Here is a tiny trained network, its code and every weight. The questions are about switching its units off for an input and a target symbol, where a switched-off unit gives its printed mean instead of its output.

import numpy as np


def w(rows, s, z=0):
    codes = np.array(rows[::2]) - 128.0
    scale = np.full(codes.shape[1], s)
    scale[-1] = z or s
    return codes * scale


def f(y):
    return np.maximum(y, 0)


def softmax(a):
    e = np.exp(a - a.max(-1, keepdims=True))
    return e / e.sum(-1, keepdims=True)


def log_softmax(a):
    a = a - a.max(-1, keepdims=True)
    return a - np.log(np.exp(a).sum(-1, keepdims=True))


def net(x, mask):
    ids = ['Παβζθλ'.index(c) for c in x.split()]
    T = len(ids)
    res = E[ids] + P[:T]
    u = 0
    for l in range(2):
        r = res
        for j in range(3):
            rows = slice(3 * j, 3 * j + 3)
            q, k, v = (r @ M[l][rows].T for M in (Q, K, V))
            z = softmax(np.where(np.tri(T) > 0, q @ k.T / 3**0.5, -1e9)) @ v
            o = O[l][rows]
            res = res + np.where(mask[u + j], z, o[:, -1]) @ o[:, :-1]
        u += 3
        y = f(res @ A[l][:, :-1].T + A[l][:, -1])
        res = res + np.where(mask[u : u + 4], y, B[l][:, -1]) @ B[l][:, :-1]
        u += 4
    return log_softmax(res[-1] @ U[:, :-1].T + U[:, -1])


Q, K, V, O, A, B = {}, {}, {}, {}, {}, {}
E = w([
[114,59,27],'Π',
[199,121,140],'α',
[74,77,144],'β',
[180,151,138],'ζ',
[172,159,6],'θ',
[174,204,56],'λ',
],0.015)
P = w([
[80,204,173],'0',
[171,8,2],'1',
[137,98,93],'2',
[139,103,116],'3',
[124,107,131],'4',
[106,132,157],'5',
[113,127,159],'6',
[118,133,167],'7',
[132,140,165],'8',
[133,140,169],'9',
[136,140,168],'10',
],0.0067)
Q[0] = w([
[218,115,84],'L0H1',
[176,98,57],'L0H1',
[126,125,39],'L0H1',
[45,194,225],'L0H2',
[92,140,254],'L0H2',
[45,126,135],'L0H2',
[48,107,241],'L0H3',
[160,94,9],'L0H3',
[230,178,107],'L0H3',
],0.0062)
K[0] = w([
[168,29,184],'L0H1',
[205,100,193],'L0H1',
[255,131,109],'L0H1',
[247,67,59],'L0H2',
[253,100,81],'L0H2',
[212,144,68],'L0H2',
[80,38,223],'L0H3',
[75,215,160],'L0H3',
[116,171,49],'L0H3',
],0.0087)
V[0] = w([
[232,118,77],'L0H1',
[115,237,137],'L0H1',
[206,139,222],'L0H1',
[254,87,112],'L0H2',
[122,164,50],'L0H2',
[160,23,90],'L0H2',
[232,116,159],'L0H3',
[128,13,223],'L0H3',
[154,212,121],'L0H3',
],0.0068)
O[0] = w([
[13,127,129,253],'L0H1',
[226,149,162,62],'L0H1',
[115,180,57,108],'L0H1',
[165,188,108,173],'L0H2',
[84,205,255,153],'L0H2',
[158,67,146,186],'L0H2',
[120,165,55,159],'L0H3',
[230,57,89,18],'L0H3',
[32,247,114,151],'L0H3',
],0.0057,0.0035)
A[0] = w([
[28,154,75,142],'L0N1',
[56,78,254,251],'L0N2',
[106,43,93,147],'L0N3',
[79,179,142,103],'L0N4',
],0.0061,0.003)
B[0] = w([
[68,81,188,244],'L0N1',
[255,109,108,254],'L0N2',
[133,88,53,212],'L0N3',
[90,186,179,175],'L0N4',
],0.0077,0.0037)
Q[1] = w([
[124,196,148],'L1H1',
[126,98,101],'L1H1',
[132,183,88],'L1H1',
[113,154,156],'L1H2',
[247,164,75],'L1H2',
[121,99,146],'L1H2',
[79,99,79],'L1H3',
[192,165,158],'L1H3',
[192,109,163],'L1H3',
],0.013)
K[1] = w([
[128,190,1],'L1H1',
[82,126,192],'L1H1',
[191,133,183],'L1H1',
[80,157,179],'L1H2',
[113,156,45],'L1H2',
[159,226,97],'L1H2',
[221,58,174],'L1H3',
[83,203,70],'L1H3',
[75,211,146],'L1H3',
],0.0081)
V[1] = w([
[142,84,7],'L1H1',
[103,78,111],'L1H1',
[158,110,125],'L1H1',
[171,183,162],'L1H2',
[116,143,213],'L1H2',
[92,198,60],'L1H2',
[116,128,202],'L1H3',
[65,50,140],'L1H3',
[102,130,199],'L1H3',
],0.012)
O[1] = w([
[225,168,125,254],'L1H1',
[146,174,158,181],'L1H1',
[72,215,63,132],'L1H1',
[167,68,137,31],'L1H2',
[182,61,103,24],'L1H2',
[194,124,3,173],'L1H2',
[81,44,127,76],'L1H3',
[100,96,216,183],'L1H3',
[16,167,103,91],'L1H3',
],0.0059,0.0038)
A[1] = w([
[203,205,117,65],'L1N1',
[2,228,85,45],'L1N2',
[77,246,131,248],'L1N3',
[132,63,94,63],'L1N4',
],0.0072,0.0016)
B[1] = w([
[46,115,2,241],'L1N1',
[122,116,223,231],'L1N2',
[175,153,189,253],'L1N3',
[167,112,138,165],'L1N4',
],0.0062,0.005)
U = w([
[41,107,135,167],'Π',
[243,35,197,209],'α',
[159,144,174,67],'β',
[141,154,53,226],'ζ',
[27,72,73,4],'θ',
[114,202,2,103],'λ',
],0.0064,0.0019)

Each question gives the input, a string of symbols that net reads in full, and the target symbol t.
The units are the heads (3 rows each of Q, K, V and O) and the neurons (one row each of A and B). Each row of codes is followed by its name. A weight is (code - 128) times the scale printed after its matrix; where a second scale follows, it is the last column's (O, A, B and U).
mask holds one flag per unit, layer by layer, with each layer's heads first. A switched-off unit (its flag False) gives its mean, the last column of its rows in O or B, instead of its output. The means were averaged over made-up inputs and are rounded, as every weight is.
A unit's drop is (log p(t) with every unit on - log p(t) with that unit switched off) / (log p(t) with every unit on - log p(t) with every unit switched off).
The circuit of an input: a set's keep is (log p(t) with only the set's units on - log p(t) with every unit switched off) / (log p(t) with every unit on - log p(t) with every unit switched off). Starting from the 12 units with the biggest drops (on a tie, the unit counted first), units are removed one at a time, each time the one whose removal leaves the highest keep (on an exact tie, the one counted first), for as long as the keep stays at least 0.8.
units of the circuit, in order: the units of the circuit, biggest drop first
most important unit: the unit with the biggest drop
k most important neurons: the k neurons with the biggest drops, biggest first
k most important neurons of layer l: the k neurons of layer l with the biggest drops, biggest first
heads that matter: for each layer, one digit per head in row order, 1 if its drop is at least 0.15 and else 0, layers parted by /
drop when u is switched off: that unit's drop, to one decimal
input θ Π β, target α: most important neuron	L1N1
input β α α β θ, target β: heads that matter	001 / 110
input θ α Π β α ζ α θ ζ α λ, target Π: heads that matter	001 / 100
input λ α α θ, target θ: units of the circuit, in order	L1H1; L0H3; L0N1; L0H1
input β α α θ θ α α α α, target λ: 2 most important neurons	L1N1; L1N2
input β β β θ, target β: 2 most important neurons of layer 1	L1N3; L1N2
input λ α λ ζ α λ θ θ, target θ: heads that matter	001 / 110
input α λ λ θ Π λ β θ ζ θ, target Π: units of the circuit, in order	L0H3; L0N2; L1H3; L1N2
input α Π α ζ, target λ: 2 most important neurons	L1N1; L0N1
input α Π β β, target λ: 3 most important neurons	L0N2; L0N1; L0N3
input β α λ, target β: 3 most important neurons of layer 1	L1N3; L1N2; L1N1
input λ α Π λ ζ, target θ: 2 most important neurons	L0N1; L0N4
input θ α α λ, target Π: heads that matter	101 / 100
input λ α λ θ α, target θ: heads that matter	011 / 111
input λ α θ λ, target θ: most important unit	L1H2
input α β Π Π α λ, target β: 3 most important neurons	L1N3; L0N2; L1N2
input Π ζ β α β, target α: 2 most important neurons	L0N2; L1N1
input λ ζ α, target θ: drop when L0N1 is switched off	0.1
input α θ α β β α θ α α, target λ: drop when L0N1 is switched off	0.1
input α θ ζ, target λ: most important unit	L1N1
input θ α ζ, target Π: drop when L1H1 is switched off	0.6
